How the units are linked:
w414 & w451
w414 ~ w855
w414 * w106
w435 & w169
w435 ~ w190
w435 * w959
w965 & w158
w965 ~ w794
w965 * w847
w768 & w574
w768 ~ w367
w768 * w120
w626 & w100
w626 ~ w344
w626 * w459
w550 & w545
w550 ~ w452
w550 * w140
w381 & w320
w381 ~ w757
w381 * w106
w643 & w892
w643 ~ w310
w643 * w710
w452 & w626
w452 ~ w966
w452 * w397
w883 & w963
w883 ~ w310
w883 * w53
w545 & w85
w545 ~ w106
w545 * w768
w769 & w501
w769 ~ w167
w769 * w745
w574 & w367
w574 ~ w120
w574 * w127
w464 & w850
w464 ~ w733
w464 * w14
w14 & w845
w14 ~ w927
w14 * w553
w140 & w414
w140 ~ w27
w140 * w855
w167 & w191
w167 ~ w550
w167 * w545
w387 & w94
w387 ~ w643
w387 * w892
w310 & w577
w310 ~ w643
w310 * w389
w764 & w706
w764 ~ w845
w764 * w845
w963 & w473
w963 ~ w169
w963 * w451
w333 & w733
w333 ~ w710
w333 * w850
w21 & w53
w21 ~ w435
w21 * w169
w127 & w905
w127 ~ w745
w127 * w501
w710 & w387
w710 ~ w94
w710 * w643
w981 & w310
w981 ~ w577
w981 * w333
w151 & w381
w151 ~ w320
w151 * w13
w994 & w883
w994 ~ w981
w994 * w310
w300 & w574
w300 ~ w397
w300 * w302
w794 & w847
w794 ~ w202
w794 * w718
w120 & w127
w120 ~ w905
w120 * w745
w60 & w433
w60 ~ w965
w60 * w596
w543 & w346
w543 ~ w53
w543 * w596
w169 & w190
w169 ~ w959
w169 * w120
w459 & w60
w459 ~ w14
w459 * w965
w962 & w749
w962 ~ w769
w962 * w690
w845 & w27
w845 ~ w553
w845 * w158
w202 & w140
w202 ~ w452
w202 * w300
w190 & w959
w190 ~ w21
w190 * w574
w433 & w764
w433 ~ w706
w433 * w543
w850 & w346
w850 ~ w433
w850 * w53
w966 & w452
w966 ~ w302
w966 * w962
w855 & w106
w855 ~ w350
w855 * w768
w927 & w14
w927 ~ w158
w927 * w706
w350 & w745
w350 ~ w574
w350 * w367
w56 & w965
w56 ~ w596
w56 * w794
w745 & w501
w745 ~ w151
w745 * w381
w98 & w801
w98 ~ w892
w98 * w387
w577 & w333
w577 ~ w94
w577 * w13
w890 & w27
w890 ~ w21
w890 * w317
w847 & w202
w847 ~ w718
w847 * w452
w473 & w890
w473 ~ w27
w473 * w21
w959 & w994
w959 ~ w883
w959 * w169
w191 & w550
w191 ~ w545
w191 * w85
w749 & w769
w749 ~ w690
w749 * w167
w100 & w459
w100 ~ w459
w100 * w100
w27 & w21
w27 ~ w317
w27 * w435
w302 & w962
w302 ~ w749
w302 * w769
w389 & w13
w389 ~ w733
w389 * w346
w367 & w120
w367 ~ w127
w367 * w905
w13 & w169
w13 ~ w850
w13 * w464
w501 & w381
w501 ~ w381
w501 * w749
w53 & w553
w53 ~ w14
w53 * w845
w320 & w757
w320 ~ w140
w320 * w473
w553 & w158
w553 ~ w190
w553 * w98
w85 & w140
w85 ~ w414
w85 * w966
w706 & w543
w706 ~ w643
w706 * w100
w690 & w167
w690 ~ w191
w690 * w550
w95 & w459
w95 ~ w60
w95 * w56
w317 & w435
w317 ~ w169
w317 * w190
w106 & w769
w106 ~ w768
w106 * w574
w596 & w545
w596 ~ w847
w596 * w397
w451 & w855
w451 ~ w106
w451 * w350
w346 & w464
w346 ~ w959
w346 * w733
w892 & w927
w892 ~ w764
w892 * w706
w905 & w745
w905 ~ w501
w905 * w151
w344 & w98
w344 ~ w801
w344 * w710
w733 & w14
w733 ~ w845
w733 * w333
w94 & w643
w94 ~ w892
w94 * w433
w158 & w344
w158 ~ w98
w158 * w801
w718 & w452
w718 ~ w300
w718 * w966
w801 & w710
w801 ~ w387
w801 * w94
w757 & w963
w757 ~ w473
w757 * w127
w397 & w302
w397 ~ w643
w397 * w769

The rows follow the links: the fewer symbols apart two units are, the more alike their rows tend to be.

Each row is also shifted at random along 5 hidden directions that mean nothing.

Name the unit of each row.
[  53   19    1   12  -21  -37   18   40  -64  -34  -39   -8   77   70   -9   21    1   47   10   -3   27    1 -128  -13  -18   26   18    4   17   53  -17   19   16   11    1   28   19  -29   34] | w169
[ -35   23   32  -13   20   -5   -2   39    4  -11    4  -19  -80    1    4  -35    0   13  -38   43   -3  -14   39    6    2    3  -20   14   44  -17   -4   14  -26   34   -8   -3   19   23  -56] | w850
[  64  -27    6   -8   -4  -28  -11  -37   23  -10  -23   25  -47   -5    2  -16  -15   17   -9  -43   20   -3   24   11   -2  -44   22    4  -40   35  -16  -16  -25  -27    8  -11   -7    2  -25] | w381
[  -4   23   42   -2    8  -46  -14   77   18   -1  -49  -17  -27   18    1  -14    6    7  -36   28    7  -10   43   30    1   52   14   42   47   22  -26   32    1   30   -9  -13   62   -3  -25] | w733
[  -7   26    1   -2  -37  -18   -1  -25    6   28    5  -24  -27  -20  -22  -12  -13  -32   -1  -12   -9   -1  -22   -2    1  -38   12  -39   -2    4   -7   14  -19  -27   24   -4   14    0  -20] | w397
[ -88  -55   15   20   10   15   17   14  102   24   26   45   63   13    3   42    4  -27  -23    4  -23   -2   19  -29   24   -1  -18   10  -20  -62    1  -29  -28    4   -1   24   22   19   68] | w95
[ -73   -9    5    6   -2   17   -7   -6   14   -5  -12   14    4   11   -2    3   31    7    1  -41   19   -2   18   23   13  105   38   22  -23  -25   12    2    0  -24  -18  -13   39  -18   -1] | w451
[ -43   -8  -19    7   23  -18    1   49  -69   -8   16   14  112    9    8   37   -6    5   27   37  -13    4  -16    1  -17   -8  -25   28   35  -20   -5    1   83   41   -5   -2   36  -28   58] | w553
[   5   23    2    2  -44  -14    8  -13    9   41  -17  -21  -24    5  -21   -6    3  -51   -2  -21  -13   -1  -14   -8    6   10   23  -32   -8   21   -8   17  -29  -34   14    8    7   -4  -13] | w452
[ -63  -14  -25   -2   49   49    4   -3   13   -6   70    7   21  -37   24   17  -11    1   16   66  -31    8   -4  -24    0  -77  -73    0   19  -73   26  -21   -3   46   -5    9  -38   23   25] | w764
[  -2  -51  -17   -6   26   31   17   -8    0   27   41   39  -13  -19   15   -6  -14  -35   12   24  -34    5   33  -32   -3  -64  -48    5  -16  -29   17  -41   10   15    2   17  -46   19    0] | w626
[  31   29   21  -10  -20    9  -12   29  -51   -9   -6  -25  -60   -9  -10  -28    8   10  -25   42   -3  -14  -20   15   -7   21  -19  -23   45   25    6   16   -8   30   -3  -13  -15   15  -54] | w577
[ -40  -36   14   -1  -11  -19   -7  -25  -27  -12   -3   40    2    3   -6   -9    2   17  -12  -55   24   -5   32   23   -6   15   33    5  -43   -6  -10  -15   39  -23    0  -13   37  -10  -11] | w120
[ -58   32   18    3  -27   27   -7   17  -21  -13   20  -28   14  -10  -13    8    8   13  -25   44   -7  -12  -43    5   -3   29  -22  -38   37  -31   15   14   -3   26    6   -9    2   20    8] | w981
[   7   21   -2    2    2  -32  -12  -42   52   14  -19  -21  -51  -21   -2   -1  -16   -7    1  -29    8    7  -82   13    9  -49   28    4  -16    4  -17   13  -99  -35   11  -15   21   -1  -15] | w769
[ -42  -31    2   -1  -20  -38    0   -9   34  -19  -18   33  -40   28   -8   -6   -6   24    2  -52   31    5   28   11    4   -3   38    9  -40   -6  -22   -8  -25  -17   10    1   59  -13  -20] | w757
[  97  -22  -20    5  -14  -39  -17   62   21   15  -55   23   -1  -16   -7    1    1  -22   30   26  -15   14   42   31    4   23   -4   13   27   72  -21   -2    6   31    7  -28    0  -41    1] | w344
[ -12  -17    3   -4   35   19   -2   29  -27    5   32   12   31  -19   16    9   -5  -10   -8   56  -25   -3   14   -7   -5  -31  -53   17   26  -24   11  -15   35   43  -10    0  -24   16   15] | w433
[ -22  -29   11    3  -21  -18   -9   -8  -51   -8  -25   36   46    8   -3    5   16   11   -7  -59   29   -3   33   26  -10   64   49   14  -44   24   -8   -7   69  -31   -7  -14   35  -23    9] | w574
[ -16   -6  -25   13  -28   16  -17   27   78    3   11    3   47  -33   -7   30    1   -3   32   42  -22   20    2   19   20   -4  -36  -26   29  -16    3   -5  -23   36   11  -23   -8  -15   53] | w387
[ -50  -28  -34  -15   15   20   -2   26  -28    6   47   19  -36  -25    6  -33  -10  -11   36   50  -22   10  168   -5  -10  -32  -46   -8   19  -32   10  -21   90   38   -3   -2  -10   -9  -32] | w158
[ -16  -36    4    1   -4   -1   -9  -47   22  -14   14   30  -19  -19   -6    1  -15   19   -7  -37   12   -5  -46    0    6  -48    7   -8  -44  -20   -3  -26  -49  -23   14   -6    2   17   -2] | w905
[ -30  -16   -5    0   17   50   -8  -52    3   -6   21    8    1  -13    7    8   19    7    3  -34    9   -1  -60   -1   11   33    7    2  -36  -27   29  -11  -31  -28  -12   -6  -34    8    2] | w106
[  37   32   26   12   -2   -4   -9   39   52   -4  -22  -27   73   -7   -2   34    7   11  -29   48   -2   -8  -13   13   13   17  -22   -2   48   21   -7   19   -4   35   -3  -10  -16   18   62] | w333
[   5   26   -7    2   38   33   -3  -51  109    8    3  -32  -17  -18   15    6   17  -12    7  -28    3   11  102    0   25   26   20   17  -17  -12   14   14  -21  -33  -12   -2  -38    3   23] | w545
[ -29   -1  -19    3  -21   17  -17   30    3    6   21   -4   -6  -37  -13   -7    3   -6   20   47  -13   10   38   19    4    7  -36  -30   33  -16    9   -1   18   34   11  -23    0   -8   -2] | w94
[ -28  -16  -12    2   36   -2   -4   38  -21    2   23   21   26  -15   18    1  -13   -5   16   40  -21    1   42    3   -2  -26  -40   26   25  -32    1  -14   46   40  -12   -7   20   -5    9] | w927
[  -5   34    8  -13  -23   42    2   -6  -70  -23   34  -37  -42   -5  -10  -28    9   25  -14   45   -2  -14  -36  -15   -8   -5  -37  -50   33   -9   21    9    9   28    3   13  -44   29  -43] | w994

Start, symbols taken left to right, then the unit you end at.
Answer with the unit's name.
[  83   32    2   -7   -8    7   14   17  -67  -35   -5  -27    5   43   -2  -13   -5   38   -2   31   13   -9   61  -22  -18  -12  -16  -21   31   52    8   14   75   25   -1   27  -47    4  -16]
~ & * & ~ -> w350
[ -10  -46    4    6   34   -5   10   24   46   19    6   43   25    1   17   18   -7  -24   -4   16  -24    7  -17  -12    4  -27  -22   33  -12  -27   -4  -27  -27   15   -8   11    6    9   34]
& & * & ~ -> w106
[ -12   10  -12   14   15   42    6  -37   86    2    7  -14   53    4    5   30   24    2   11  -28    8    7   71   -9   21   55   19    4  -26  -14   19    6   15  -27  -16    7  -31   -2   60]
~ ~ * * -> w574
[  32  -17    7   -3   -3  -39  -12  -35   48   -3  -20   17  -38  -10   -3    0  -22    6   -6  -37   15    2   -6   19   -1  -49   25    6  -32   19  -24   -8  -58  -24   15  -12   17    2  -14]
& & & & -> w963
[ -42  -23    3  -15  -38   38   23  -15  -18   28   36   18  -71    7  -16  -37    8  -41  -10   -6  -24   -9   56  -36   -3   -3  -17  -54  -21  -20   24  -23    5  -13   10   25  -21   26  -55]
* & * -> w397
[ -43   37    0   -7  -18  -37   -3  -22  -13   22   -2  -29  -39  -12  -11  -16  -19  -21    0  -23    4    2  -39    5   -6  -35   26  -23   -8  -13  -18   20  -26  -34   16   -9   47  -10  -31]
* & ~ * ~ -> w768
[ -93  -46   10    7  -17    7   21   28  -27   36   30   49   83   15   -9   25    5  -43  -16   -1  -24  -10    9  -21   -6   18  -10  -12  -15  -44    5  -24   63    1    2   17   35    5   46]
& ~ & * -> w94
[ -21    8    3    1  -50    9   18  -21  -86   28   20  -10   39    6  -18    5   -2  -42   -7  -13  -11  -11  -71  -25   -8   -4    4  -59  -10   -1   14    0   31  -31   13   12   -2    9    1]
~ ~ & -> w302
[  45  -38   16    0  -15    0   26   19  -22   33   -9   41   14   20   -4    6    5  -41  -22   -8  -15   -7  -33  -29   -3   15    0   -6  -14   25    5  -23    6  -11    3   21  -19   13    3]
& & & & & -> w801
[   3   -5  -20   -1   -9  -24   16    2    0  -34  -17    3  -25   56  -11    0   -7   41   26  -19   27   13  -64  -22   -2  -13   15    2  -16    4  -13    4  -51    1    5   28   19  -22   -9]
~ ~ ~ & & -> w959
[ -73  -34   12    2  -16  -28  -11  -22    1  -10   -2   40    5   -2   -9    4   -5    9  -10  -51   19   -6    6   21   -2    4   35    4  -44  -25  -16  -15   -1  -21    8  -15   65   -4   -1]
& * & -> w381
[ 100  -12  -39    0   -9   18  -14   13  -12    4    4   11   30  -42    3    2   -8   -6   38   47  -20   15   69   10   -3  -36  -44  -25   23   46    9  -12   64   33    9  -14  -68  -14   23]
* ~ * * & -> w459
[  -4   -7   -8   -2   38  -13    5   45   56   -6    0    3   -7    7   15   -1  -11    9   11   45   -9   11   87   -2    6  -19  -30   33   33  -12   -9    0   14   35  -10    2    8   -4   13]
& * * ~ -> w883
[   3    0    4    5  -45   29   20  -24   69   31    4   -5  -13    7  -21    8   10  -35   -4  -18  -13   -1   10  -27   14   17   11  -51  -16   -2    8    0  -43  -26   15   18  -22   10   13]
~ * * ~ ~ -> w550
[  93  -12   15    9  -39   -4   15    8    3   39  -34    9   53   17  -17   23    5  -47  -17  -17  -10   -2  -61  -18    3   22   13  -30  -16   68   -3   -2   -7  -23   16   19  -35    4   34]
~ * * -> w962
[ -58   40   -3    7  -34   -9    2  -25   50   34    3  -40   14   -5  -20   16    0  -37    0  -26   -8    4    8    0   14   -6   30  -29   -7  -24   -8   26  -18  -38   15    2   41   -4   25]
* * ~ -> w191
[ -15   -8  -15   11   -9   43   19  -33   18  -47   31    0   87   32    4   32    8   55   13  -15   18    5   45  -32    6   12   -3  -29  -26  -17   24   -9   58    0    2   28  -39    5   66]
~ ~ * & & -> w959
[  15   -5   -3   -4   50   10    5   25   28   -2   18    6  -29   -7   24  -11   -9    4   -9   49  -19    0   66  -15   -1  -48  -47   31   26  -14    2   -8    6   35   -6   12  -27   19  -12]
& ~ ~ ~ ~ -> w435
